Where the symbols take the states:
Puz χ Mar
Puz β Ker
Puz π Bok
Puz ψ Tid
Fip χ Tet
Fip β Bez
Fip π Miz
Fip ψ Vud
Nam χ Paf
Nam β Non
Nam π Nit
Nam ψ Pov
Ker χ Par
Ker β Nid
Ker π Puz
Ker ψ Los
Pib χ Lom
Pib β Zup
Pib π Gab
Pib ψ Vap
Nuf χ Teg
Nuf β Sop
Nuf π Gos
Nuf ψ Vez
Bur χ Los
Bur β Dap
Bur π Bam
Bur ψ Ter
Dap χ Tur
Dap β Guk
Dap π Bur
Dap ψ Lav
Sur χ Rek
Sur β Tof
Sur π Nul
Sur ψ Sut
Pag χ Tof
Pag β Zuk
Pag π Sut
Pag ψ Les
Tum χ Fuv
Tum β Sek
Tum π Vut
Tum ψ Nek
Fev χ Vez
Fev β Kod
Fev π Bib
Fev ψ Paf
Tep χ Rer
Tep β Veb
Tep π Kov
Tep ψ Teg
Zup χ Pim
Zup β Bak
Zup π Pib
Zup ψ Tuf
Tid χ Puz
Tid β Los
Tid π Nid
Tid ψ Bam
Kas χ Pil
Kas β Dod
Kas π Bod
Kas ψ Pim
Mig χ Tal
Mig β Vik
Mig π Rit
Mig ψ Rer
Tet χ Pav
Tet β Zev
Tet π Vod
Tet ψ Fip
Fut χ Gos
Fut β Vez
Fut π Sop
Fut ψ Bib
Tal χ Tem
Tal β Dum
Tal π Zis
Tal ψ Mig
Kel χ Bib
Kel β Paf
Kel π Kod
Kel ψ Nit
Dod χ Kup
Dod β Lom
Dod π Kas
Dod ψ Gab
Kov χ Sus
Kov β Tep
Kov π Sim
Kov ψ Nuv
Kol χ Miz
Kol β Vud
Kol π Bez
Kol ψ Dob
Rit χ Zis
Rit β Mig
Rit π Dum
Rit ψ Sus
Sut χ Sur
Sut β Pag
Sut π Giz
Sut ψ Fuf
Kun χ Vut
Kun β Nek
Kun π Sek
Kun ψ Mar
Nid χ Bok
Nid β Tid
Nid π Ker
Nid ψ Tur
Lom χ Bod
Lom β Pim
Lom π Dod
Lom ψ Pib
Lur χ Bol
Lur β Gur
Lur π Naz
Lur ψ Nol
Lav χ Dap
Lav β Pil
Lav π Ter
Lav ψ Bod
Vud χ Fip
Vud β Kib
Vud π Kol
Vud ψ Niz
Fas χ Gur
Fas β Rek
Fas π Nol
Fas ψ Nul
Bez χ Zev
Bez β Kol
Bez π Fip
Bez ψ Kib
Kad χ Sop
Kad β Bib
Kad π Vez
Kad ψ Kod
Bok χ Tor
Bok β Puz
Bok π Par
Bok ψ Nid
Rin χ Zuk
Rin β Suf
Rin π Les
Rin ψ Fuv
Zuk χ Giz
Zuk β Fuf
Zuk π Pag
Zuk ψ Rin
Zut χ Naz
Zut β Nol
Zut π Gur
Zut ψ Rek
Dip χ Les
Dip β Fuv
Dip π Suf
Dip ψ Vut
Mok χ Suf
Mok β Vut
Mok π Fuv
Mok ψ Sek
Gab χ Dod
Gab β Pib
Gab π Pim
Gab ψ Bak
Sop χ Ger
Sop β Fut
Sop π Nuf
Sop ψ Kad
Guk χ Bam
Guk β Ter
Guk π Dap
Guk ψ Pil
Kib χ Bez
Kib β Dob
Kib π Vud
Kib ψ Tem
Bam χ Tid
Bam β Bur
Bam π Tur
Bam ψ Guk
Vap χ Pib
Vap β Tuf
Vap π Bak
Vap ψ Nel
Bak χ Gab
Bak β Vap
Bak π Zup
Bak ψ Pav
Paf χ Fev
Paf β Vib
Paf π Kel
Paf ψ Nam
Nit χ Kel
Nit β Nam
Nit π Vib
Nit ψ Bol
Pil χ Guk
Pil β Kup
Pil π Lav
Pil ψ Kas
Gur χ Pov
Gur β Zut
Gur π Lur
Gur ψ Fas
Mef χ Dob
Mef β Zis
Mef π Tem
Mef ψ Dum
Vut χ Dip
Vut β Tum
Vut π Mok
Vut ψ Kun
Veb χ Sim
Veb β Nuv
Veb π Tep
Veb ψ Ger
Pav χ Bak
Pav β Nel
Pav π Tuf
Pav ψ Tet
Bod χ Lav
Bod β Kas
Bod π Kup
Bod ψ Lom
Nel χ Vap
Nel β Vod
Nel π Pav
Nel ψ Zev
Nuv χ Kov
Nuv β Teg
Nuv π Veb
Nuv ψ Gos
Sus χ Rit
Sus β Rer
Sus π Vik
Sus ψ Kov
Nol χ Lur
Nol β Fas
Nol π Zut
Nol ψ Nis
Bol χ Nit
Bol β Pov
Bol π Non
Bol ψ Lur
Fuv χ Rin
Fuv β Mok
Fuv π Dip
Fuv ψ Tum
Les χ Pag
Les β Rin
Les π Fuf
Les ψ Dip
Mar χ Kun
Mar β Par
Mar π Tor
Mar ψ Puz
Kod χ Kad
Kod β Kel
Kod π Fev
Kod ψ Vib
Pim χ Kas
Pim β Gab
Pim π Lom
Pim ψ Zup
Sek χ Mok
Sek β Kun
Sek π Tum
Sek ψ Tor
Vik χ Dum
Vik β Sus
Vik π Mig
Vik ψ Sim
Rek χ Zut
Rek β Nis
Rek π Fas
Rek ψ Sur
Vib χ Kod
Vib β Nit
Vib π Paf
Vib ψ Non
Nek χ Tum
Nek β Tor
Nek π Kun
Nek ψ Par
Suf χ Fuf
Suf β Dip
Suf π Rin
Suf ψ Mok
Vod χ Tuf
Vod β Tet
Vod π Nel
Vod ψ Miz
Tem χ Kib
Tem β Mef
Tem π Niz
Tem ψ Tal
Par χ Nek
Par β Bok
Par π Mar
Par ψ Ker
Pov χ Nam
Pov β Naz
Pov π Bol
Pov ψ Gur
Dum χ Mef
Dum β Rit
Dum π Tal
Dum ψ Vik
Tur χ Nid
Tur β Bam
Tur π Los
Tur ψ Dap
Dob χ Kol
Dob β Niz
Dob π Kib
Dob ψ Mef
Miz χ Vod
Miz β Fip
Miz π Zev
Miz ψ Kol
Nis χ Nol
Nis β Nul
Nis π Rek
Nis ψ Tof
Tuf χ Zup
Tuf β Pav
Tuf π Vap
Tuf ψ Vod
Teg χ Tep
Teg β Ger
Teg π Nuv
Teg ψ Nuf
Giz χ Nul
Giz β Sut
Giz π Tof
Giz ψ Zuk
Tof χ Nis
Tof β Giz
Tof π Sur
Tof ψ Pag
Zev χ Nel
Zev β Miz
Zev π Tet
Zev ψ Bez
Vez χ Nuf
Vez β Kad
Vez π Fut
Vez ψ Fev
Non χ Vib
Non β Bol
Non π Nam
Non ψ Naz
Tor χ Sek
Tor β Mar
Tor π Nek
Tor ψ Bok
Gos χ Nuv
Gos β Nuf
Gos π Ger
Gos ψ Fut
Ger χ Veb
Ger β Gos
Ger π Teg
Ger ψ Sop
Bib χ Fut
Bib β Fev
Bib π Kad
Bib ψ Kel
Zis χ Niz
Zis β Tal
Zis π Mef
Zis ψ Rit
Ter χ Bur
Ter β Lav
Ter π Guk
Ter ψ Kup
Fuf χ Sut
Fuf β Les
Fuf π Zuk
Fuf ψ Suf
Nul χ Fas
Nul β Sur
Nul π Nis
Nul ψ Giz
Kup χ Ter
Kup β Bod
Kup π Pil
Kup ψ Dod
Naz χ Non
Naz β Lur
Naz π Pov
Naz ψ Zut
Los χ Ker
Los β Tur
Los π Tid
Los ψ Bur
Rer χ Mig
Rer β Sim
Rer π Sus
Rer ψ Tep
Sim χ Vik
Sim β Kov
Sim π Rer
Sim ψ Veb
Niz χ Vud
Niz β Tem
Niz π Dob
Niz ψ Zis

The rows follow the links: the fewer symbols apart two states are, the more alike their rows tend to be.

Each row is also shifted at random along 6 hidden directions that mean nothing.

Some states, each with a row of numbers:
Lur -> [-61  10  -2  -1   0   0   2  12 -41   9   5  11  -9  -7 -15   6   6  -8   1  -5   9 -21  19   2  -1  11   4  -9  13  23   1   9  13  16  -7  14  17 -13   0 -12  11  -8  13 -15  -6  36 -13  -8 -18  -6   8 -24  28  21  19   7 -13 -15   1  11  -9 -17  -9  -6]
Bur -> [-40   2  -3 -18   9 -11   1  -7 -33  -9  21  -7 -10   8  12   4 -10   6   4   3 -27  -2  44   4  -6   6  -8  -5 -12 -11  10  -2   6  17  -9  10   2  23  15   6   9   3  17   4   2  -3  -5  -3  -1  -5   2  12  64  10  -3   5  -4   5  -2   4  -9   2  15   0]
Fut -> [-18   3   4   9  -5  14 -15   9  33  12 -18  25   0  -7 -19  -5   4  12 -14   4  22  -4 -24  -2  11  -7  -5   7  11  18   0  -6  -9  -8 -13 -19  12 -19 -23 -19 -20  -1 -12 -12   1  30  -9  15  -2   3  -6 -29 -24 -30  18 -10   1  -2   2 -11   7  -3 -14   8]
Tid -> [-63   0  -4 -20  -3 -12   3  -5  -1  -9   4  -5   2  -5  25  -3  -5   6   8  -4 -42  10  21   6   1   8 -14  -3  -6  -8   8 -11   0 -12   7  -6   1  33  29  -8   3  -3  10  17  10   5  -2  -6  -2   4   6   5  41 -11 -16  -3   2   4   4  -2  -5   0  11  18]
Puz -> [-16 -11   3 -10  20  16  15 -10 -33 -31   4  40 -29  10 -21  19  -3 -30 -27 -14   7 -30  -9   1 -30  -7   2   0  11  -9  14  10 -11   2   4  27   0 -79 -72  18 -11  27   7 -18 -23 -26  12  36   4  11   3  18   5  -6 -22 -24 -47  13  12 -30 -12  11 -12 -51]
Kib -> [-50   0   3   1   9  15 -30  -4  18   1   3  27 -17  13 -27   8 -10  20 -27  15  45  -9 -14 -19  14 -17   1  20   3   5  -1 -11  -9  19 -18  -4  11 -34 -43 -26 -15  -3   4 -35   8  34 -22  19   4  -5 -19 -32 -29  -4  35   5 -15  11  -8 -17   8  17   0  -9]
Mok -> [ 16   8   1  -8  19 -12  16  -5 -21  -4  22   9 -10   9 -11   9 -11  30 -15  -3 -23 -13  39  11 -15   9 -14 -17 -14  -5  13   4   4  24 -31   6   8   4 -16  37  -6  23   5   2 -16 -26  20   8  -2 -10  11  29  72  18  13 -14  -2  -6   3   7  -9  -8  -4 -13]
Bib -> [ 22  -6   2  10 -17   4   9   8  37  14 -14  28   8 -16  -6   5  26  12 -28  -4 -41   0 -33   7  -1   9 -22  -1   5  10 -20 -18  18 -41  24  -7  -5 -10   0 -16 -20  -6 -21   7   2   7   9   6   7   4   5  -7  -6   2 -12 -10 -21 -11  14 -12   5  -4 -10  15]
Tof -> [ 17   6   1   4   8  -5  22   6 -39   6  13  16 -11  -7  -1   0   6   5 -12 -11 -45 -12  39  17 -19   8 -17 -20  -5   2   4   8   9   8 -15  14   8  -2  -7  20  -2  15  -4  14 -19 -17  17   5   6  -7  16  23  79  14 -12 -15  -7 -13  10   5 -14 -14 -12  -4]
Bak -> [ 54 -16   7  -2   3  24  -1 -13 -39 -23  -3   7 -15   9  16  -4   0 -59  12   5 -29  -8  11  13 -21 -10  -5   6  -2 -22  14   8  -8  -8  12  16 -19 -18 -18  17  -4  12 -11  10 -10 -36   3  27  20  16  -4  28  34 -49 -47 -15 -15  23   2 -22 -16  15   5 -19]
Fuf -> [-45   3  -6 -10   3 -11  16   7 -30  -5   6  -2  -3  -8   0   6   4  -9   2 -15  -3  -8  13   4 -11  10   5 -13  10   8   0   8   7   3   7  14   7  -9   5   0  14   1  13   0  -6   6   1 -11 -12   1  11  -1  17  22  -7   1 -15  -8   9   7  -8 -12  -2 -12]
Mef -> [ 16  -9   3  10 -12  17 -10  -2   1   2 -10   8  -3  -2   8  -4  11 -26   3   8 -12   2 -18  -1   4  -7  -2  13   3  -2  -7  -4   2 -19  20   3 -10  -8   0 -18  -5 -12 -12   1   7   7  -9   7  12   7  -7  -8 -18 -19 -17   3  -8   6  -4 -12   0   9   1   7]
Nit -> [-41  -8   0  -6 -21  15   2  15   4  -4 -30  20   8 -20  -4   4  24 -44   5 -11  -8 -11 -35  11  -4  12  -2  -2  29  24  -4  -3   9 -42  33  -4   0 -27   4 -26  -4  -9  -5  -2  -1  32 -12   8 -17  24   6 -29 -17 -38 -22 -10 -29  -1  17 -14  -5 -12  -8  -2]
Kun -> [-90  -5  -2 -13  -3  -2  17  -9 -27 -13   7  31 -16  -4  -2  24  11 -16 -17 -12 -41 -23  -9   1 -14  19  -9  -2   5   1  -2  -5  21 -23  33  26   0 -31  -9 -12   2  -7  17  -8   1  14   1   3 -12   2  16  -2  17  38 -13   0 -44  -6   6 -14  -8  -2  -4 -10]
Nuv -> [  9  15  -3  15  -8  -8  -6  12 -87  28  28 -32  -5  -3  20 -12  10 -20  31  15 -28  -1  72   5   7   9   3  -9 -11   9 -11  14  33  39  -5  27   2  54  62 -11  36 -31   8   9   5  24 -24 -37   2 -22   3  -6  82  43   7  38  18 -17 -16  36 -15 -13  11  23]
Nol -> [ 54   8  -3  13  -8 -21  21   6  49  19  -6 -17  26 -10   1  -2   6  41   0  -9  -7  15 -23   1   7  13   0 -11  -8   5 -12  -2   5 -17   2 -17  -2  29  27  17  -2  -1 -10  18   2 -17  27 -23  -7 -10  13  12 -35  34  14   0  29 -23   0  21  15 -16 -11  23]
Sus -> [ 33  10   0   8   5 -10 -20  10  14  22  13 -15   6   3  -4 -16  -6  47  -7  17  12  18  34  -3  18 -11  -9  -1 -12   4  -6  -8  -2  34 -39 -18   9  41  17  -6  -3  -1  -8   0   5  11 -11  -9  12 -15 -15  -8  33  -2  28  10  27  -1  -5  15   5   0   8  19]
Pib -> [-73  -1  -1  -6  -7  17 -20  -3 -67 -11  -5 -28 -13  -1  40 -20 -11 -76  58   5   9   5  32  -3   7 -11  22  13   8  -8  18  18 -16  11  12  14  -2  18  29 -25  30 -23  16   9  10  23 -33 -10   0   8  -6 -15   6 -40 -30  19  19  16 -16   0 -14   6  12   7]
Niz -> [ 64  -4   3  16   1   5  -8  -7  25   8   2  -1   2   8  -5  -1   0  16 -14  11  10   8 -17  -9   7 -11   0  11 -10 -10 -12  -4  -1   2   0  -2 -10  -2 -11   2  -9  -2 -14  -3   4 -15   5   3  17  -7 -11   6 -33  11   8   6   6   3  -8  -3  10  13   0   4]
Sop -> [-56  10  -1  11  -7   3 -12  13 -31  21   8  11 -10  -9  -6  -2  11   0  -3   7  -3  -8  19  -5  11   3  -2   1   5  19 -11   0  16  14  -3  12  14   1  11 -33   8 -23   6 -11   6  47 -23 -12  -2 -13   0 -32  24  25  18  19  -6 -13  -6   8  -4  -8  -5  14]
Dip -> [-13   3  -4 -11   3 -18  19  -1  -5  -3  10  -3   4  -2  -1  11   1  16  -7 -11 -20  -3   8   4  -9  15  -4 -14  -4   0  -1  -1  13  -2   5   6   1   7  12  13   6   5  10   4  -3  -9  12 -10 -11  -3  13  13  22  33   2  -1  -8 -10   6   9  -2 -10   1  -4]
Vud -> [-43   1  -3   7   0  -4 -14  -5 -18  10  25   4 -13   8  -8  14   7  13 -20  13   9  -3   0 -21  11  -1   5  13  -6   1 -24  -9  24  17  17  25  -1  -8   2 -32  13 -25  14 -24  16  30 -22 -16   5 -18 -10 -21 -16  70  22  36 -23  -6 -13   3   5  14  12   1]
Pov -> [-33  17   1  -3  20  -5 -14  14  32  11   2  18  -2   4 -43  -2 -19  63 -26   3  61  -8  14  -4  12  -7  -4  -9   6  24  12  -1 -20  41 -66 -28  34 -12 -39   5 -20  21   3 -27 -11  28  -5  14 -15  -8  -6 -26  13 -17  61 -16  14  -4   4   6   6 -12 -13  -9]
Ger -> [ 28   3   0  14 -11  -3  -3   6  22  19  -1  -2  11  -4  -6   2  13  19  -8   6  -1   4 -16  -5  12   5  -1   2  -3  10 -19  -8  16  -7   9  -3  -3  11  16 -13  -1 -15  -8  -2   9  14  -3 -14  -1  -8  -1 -12 -23  27  17  13   4 -13  -5  10   9  -4  -1  17]
Bok -> [ -4  -1   4 -11  -4   9   3  -6  -3 -14 -21 -12   6  -5  35 -21 -15 -32  43  -5 -30   8  17  20  -3   0  -5  -3  -3 -12  33   9 -30 -19 -10 -22  -2  33  19  20  -5  12  -5  33  -4 -21  11  12  -1  16   9  20  34 -80 -33 -26  36  12   0  -5  -8  -6  -2  16]
Dap -> [-19  -8   1 -19  -1  -6   6 -13   3 -16   7   7  -2   6  11  12   0   4  -7   0 -50  -3   7   9 -10  11 -18  -1  -9 -14   6 -14  10 -18  16   3  -9  12  10   7  -6   5   5   7   6 -14   5   9  -1   7   5  16  42  -2 -16  -8 -19   8   4 -10  -4   5  13   2]
Los -> [ -6   1  -6 -12  -5 -19   9  -4  -1  -4   4 -37  14  -3  36 -10  -6   0  30  -5 -31  22  20   6   1   7  -1  -5 -12 -15   4  -1  -2  -8  10  -7  -8  54  51   8  17  -4   8  29  10 -18   6 -22  -1   1   7  19  18   0 -21   6  26   1  -2  13   0  -2  14  20]
Mar -> [-104    4   -2  -15    2   -2   -1   -4  -11   -8    1   12  -11   -5    9    1  -10   -2    5   -8  -11   -4   12   -2    1    5   -3    1    3    1   14   -2  -10   -3   -3   -1   12    0   -1  -13    2   -3   17    1    5   22   -6    1  -10    1    7  -10   19   -7    0   -4   -2    0   -1   -7   -3   -3   -2    6]
Dob -> [ 58  -1   0  17  -3  -1  -7  -5  14  12   6 -18   5   7   4  -5   0  12   1  12  11  14  -8 -13  11  -9   8  10 -13 -10 -14  -1   3   7   4   1 -10  15  10  -1   5 -11  -8   1  10 -11   0 -13  13 -12 -10   5 -36  27   9  18  17  -2 -14   8  10  11   6  11]

From each start, follow one symbol. Which state do you reach?
Answers are names.
---
[-51   4   8 -10  -4  15   1   7   8   1 -18  46  -7 -13   0  -8   0   4  -7  -4 -60 -15  22  29  -6  10 -38  -9   4  13  29  -9 -12 -24 -30 -25  17   4 -14   1 -35  18 -13  15 -11  17   5  36  -4  13  14  -5  95 -81  -9 -43  -2   2  13 -19 -12 -16 -17  18]
χ: Fas
---
[-52   1  -2   7  -5   5 -22   4   8  11   1   6  -6  -3  -3  -3   3   9  -8  10  22   7  -7 -17  18 -11   4  16   5   7 -13  -9   1   6   4  -1   6  -4   0 -41   1 -20   3 -15  15  39 -25  -6   5  -6 -14 -33 -29  10  14  19  -4   1  -6  -5   7  10   4  11]
ψ: Rit
---
[  3  -7   2   0   3  26 -21  -5 -25 -22 -24 -33  -3   7  21 -24 -24 -75  58   2  70   8  -6  -7   4 -27  39  17  15 -12  26  27 -45  15  -5  -6  -6 -13 -11   2  17   1   3   2  -2  -8 -16   9   1  18 -15  -5 -64 -74 -25   0  32  28 -12  -7  -4  12   2 -17]
π: Pib
---
[ 46  15  -9  18   0 -31  -9  13  20  32  19 -54  23   2   1 -12  -2  54   8  11  49  31  12 -21  28  -6  21  -2 -14   6 -29  -1  11  38 -14  -7   3  54  47  -8  26 -21   4  -2  16  10  -8 -51   1 -28 -13 -11 -45  69  42  42  42 -18 -15  41  18  -3  13  22]
ψ: Nuv
---
[-44  -4  -6  -5  -1  -1 -13  -2 -39  -8  11 -23  -6   4  16  -1  -1 -32  19   5  21   7  10 -14   5  -8  20  11   4  -6  -9   4   6  15  23  20  -6   3  20 -27  27 -21  17  -9  14  17 -26 -20   2  -1 -11 -13 -21  23 -11  30  -8   9  -9   3  -4  14  19  -6]
β: Nel
---
[-51  12  -7  10 -10 -16   1  21 -26  27  14  -4   0 -19   4  -4  20  16  -6  -3 -18   6  25  -4  10   9  -5  -9   4  20 -25  -4  27   9   8  11  12  22  37 -36  18 -25   6   3  10  43 -18 -32  -1 -16   4 -26  28  52   8  26  -4 -23   2  19  -2 -13   0  23]
χ: Kad
---
[ 35  -7  -3   0  15   2  26  -9 -75 -23  15 -13 -18   8   5  10  -1 -57  11 -15  11 -14  13  -1 -31  -3  24  -6   5 -17   3  29   1  18  20  45 -12 -43 -23  28  27  12  12  -1 -20 -45  14  -2   6   2   8  35  -4  35 -36   5 -22   4   2   0 -16   6  -1 -46]
ψ: Tur
---
[-16  -4  -1   3  -6  10  20   6 -25  -8 -17  12  -3 -14  -1   5  14 -47   9 -20   0 -15 -23   5 -17   8  11  -6  20   9   0  16   0 -23  25  15  -1 -41 -14   0   8   0   0   4 -13  -1   9   2  -9  12  15  -1 -26  -3 -26  -9 -18  -7  11  -6  -6 -12 -17 -17]
β: Tof
---
[ 35  -2   6   4   3  20 -24  -6 -23  -5  -6 -20  -3  15   8 -14 -17 -39  35  17  38   0  13  -1   8 -16  18  12   0  -7  18  16 -19  22 -17  -2  -5   7  -3   8   7  -1  -2  -5   0  -4 -16   9   3   5 -14  -2  -9 -48   2   4  25  18 -16   2  -4   9   7  -6]
π: Fip
---
[ 37  -4   0  -1   5   1 -19  -6  33  -5  -1 -20   9  15  -5  -3 -14  14   4  13  47  13 -16 -13  12 -14  13  13  -5  -9   0  -4 -14  13 -10 -14  -7   7  -5   4  -2   3   0 -10   8  -9  -5   1   3   1 -18  -2 -50 -12  16   7  17  14  -9   0  12  15  12  -4]
π: Tet
---
[-23 -11   5  -2 -10  25  11   3  28 -15 -40  40   1 -13 -15   7  12 -38  -5 -18   4 -21 -60  10 -12   6  -1   1  27  14  11   3 -14 -49  20 -10   2 -61 -41  -2 -23  11 -12  -4 -13   4  11  32 -15  27  11 -12 -48 -54 -20 -34 -25   2  16 -28   0  -8 -26 -17]
χ: Nol
---
[ 10  -6   5   7 -31  14  -5   4  27  13 -27  10  16 -15  15  -5  22 -21  12   5 -51   3 -29  14   9  14 -17   4   3  10  -7 -13  16 -51  30 -14 -11  22  36 -20 -12 -21 -19  16  13  20  -4   2  -3  12   6 -16   1 -34 -17  -4   0  -5   2  -7   3  -8  -3  34]
ψ: Fut
---
[ 33  -2   0   1  -8  -1 -19  -5  17   1  -8 -42  18   8  21 -15 -11 -12  36  14  27  21  -6  -7  18  -8  18  12  -7  -9   1   2 -10   2   5 -14 -12  40  36  -2  13 -13   0   6  16  -3 -12 -17   0   3 -12  -3 -43 -20   3  17  35  10 -16  11   9   8  16  17]
χ: Vod
---
[ 34  -4  -3  12 -15   1  -6   7  -3  11  -6 -23  12  -7  16 -10  15 -21  16   5   2  17  -9  -5   8  -4   9   6   2   1 -20   0  10  -8  26   4 -12  17  34 -20  16 -21  -8   8  11   7 -12 -21   8   1  -8  -9 -31   9 -16  21   6  -1  -3   8   3   3   9  13]
π: Rit
